Below are the code and all the weights of a small trained network. Each question names an input and a class and asks about switching units off, where a switched-off unit gives its printed mean instead of its output.

import numpy as np


def w(rows, s, z=0):
    codes = np.array(rows[::2]) - 128.0
    scale = np.full(codes.shape[1], s)
    scale[-1] = z or s
    return codes * scale


def f(y):
    return y / 2 * (1 + np.tanh(0.7978845608 * (y + 0.044715 * y**3)))


def log_softmax(a):
    a = a - a.max(-1, keepdims=True)
    return a - np.log(np.exp(a).sum(-1, keepdims=True))


def net(x, mask):
    res = np.array(x, float).reshape(1, 8) / 4 @ E
    y = f(res @ A[0][:, :-1].T + A[0][:, -1])
    res = res + np.where(mask, y, B[0][:, -1]) @ B[0][:, :-1]
    return log_softmax(res[-1] @ U[:, :-1].T + U[:, -1])


A, B = {}, {}
E = w([
[172,52,162,97,95,141,126,184],'x0',
[112,105,245,100,27,38,176,173],'x1',
[111,39,162,176,154,222,85,246],'x2',
[239,118,114,90,119,64,87,147],'x3',
[176,188,175,227,104,37,1,159],'x4',
[110,182,166,172,79,33,163,69],'x5',
[95,138,182,204,111,47,65,157],'x6',
[117,141,88,84,120,134,88,172],'x7',
],0.0071)
A[0] = w([
[227,62,194,45,113,89,111,212,234],'n0',
[96,73,57,51,200,161,77,156,252],'n1',
[40,81,76,125,141,206,133,132,182],'n2',
[154,186,96,151,170,85,55,67,239],'n3',
[91,110,188,134,97,131,150,189,233],'n4',
[81,178,101,92,132,88,186,17,204],'n5',
[48,152,184,207,54,101,169,127,241],'n6',
[144,176,138,98,128,62,196,85,199],'n7',
[91,121,169,203,89,109,119,149,140],'n8',
[34,98,197,205,69,89,134,134,202],'n9',
[99,167,106,133,83,76,191,2,159],'n10',
],0.0081,0.0031)
B[0] = w([
[194,44,145,199,31,97,145,203,255],'n0',
[97,91,76,221,146,203,168,116,246],'n1',
[30,93,76,139,213,170,235,151,230],'n2',
[172,211,76,168,127,120,49,57,201],'n3',
[148,46,196,159,169,141,124,185,206],'n4',
[1,168,107,66,55,104,222,51,223],'n5',
[21,141,210,40,224,45,60,148,230],'n6',
[180,159,77,46,43,16,170,92,199],'n7',
[148,158,186,92,196,87,73,175,193],'n8',
[95,125,233,74,236,80,47,162,234],'n9',
[60,212,111,58,98,48,194,59,218],'n10',
],0.007,0.0097)
U = w([
[82,210,98,61,30,47,207,44,30],'0',
[215,51,140,161,2,104,160,219,77],'1',
[87,138,198,125,191,73,85,175,38],'2',
[192,192,56,213,103,105,65,109,200],'3',
[47,88,66,136,163,235,195,136,252],'4',
],0.0086,0.0033)

Each question gives the input, the list of numbers given to net, and the class t.
The units are the neurons (one row each of A and B). Each row of codes is followed by its name. A weight is (code - 128) times the scale printed after its matrix; where a second scale follows, it is the last column's (A, B and U).
mask holds one flag per neuron, in row order. A switched-off neuron (its flag False) gives its mean, the last column of its row in B, instead of its output. The means were averaged over made-up inputs and are rounded, as every weight is.
A unit's drop is (log p(t) with every unit on - log p(t) with that unit switched off) / (log p(t) with every unit on - log p(t) with every unit switched off).
The circuit of an input: a set's keep is (log p(t) with only the set's units on - log p(t) with every unit switched off) / (log p(t) with every unit on - log p(t) with every unit switched off). Starting from all 11 units, units are removed one at a time, each time the one whose removal leaves the highest keep (on an exact tie, the one counted first), for as long as the keep stays at least 0.8.
circuit, biggest first: the units of the circuit, biggest drop first
k most important neurons: the k neurons with the biggest drops, biggest first
drop of u: that unit's drop, to one decimal
input [5,-5,2,4,3,4,5,-1], class 3: circuit, biggest first => [n3; n6]
input [8,-2,-2,2,7,0,-7,2], class 1: most important neuron => [n0]
input [6,-7,4,8,-4,8,7,-8], class 1: circuit, biggest first => [n6; n10]
input [-7,-7,-3,-3,-2,-5,7,-7], class 0: 4 most important neurons => [n5; n3; n10; n4]
input [-2,-5,-3,2,2,-5,0,2], class 3: 2 most important neurons => [n3; n2]
input [-3,7,-7,-7,8,-6,2,-2], class 2: 3 most important neurons => [n9; n6; n8]
input [-4,-1,3,6,4,6,-7,-1], class 3: circuit, biggest first => [n3; n6]
input [1,4,5,4,-8,8,2,3], class 1: 2 most important neurons => [n0; n2]
input [8,-1,1,6,8,7,-1,-6], class 1: 3 most important neurons => [n0; n10; n2]
input [2,-8,-7,1,-4,-3,-3,-2], class 0: 2 most important neurons => [n5; n10]
input [-6,-2,-5,4,-6,-8,-3,-6], class 0: drop of n7 => 0.4
input [0,-4,7,8,2,-4,2,-3], class 1: drop of n0 => 0.2
input [6,4,-2,2,-6,0,-7,1], class 1: drop of n0 => 0.4
input [7,5,-2,-8,8,8,-5,6], class 2: drop of n5 => 0.0
input [-1,-2,-4,-7,8,-1,-2,6], class 3: circuit, biggest first => [n3]
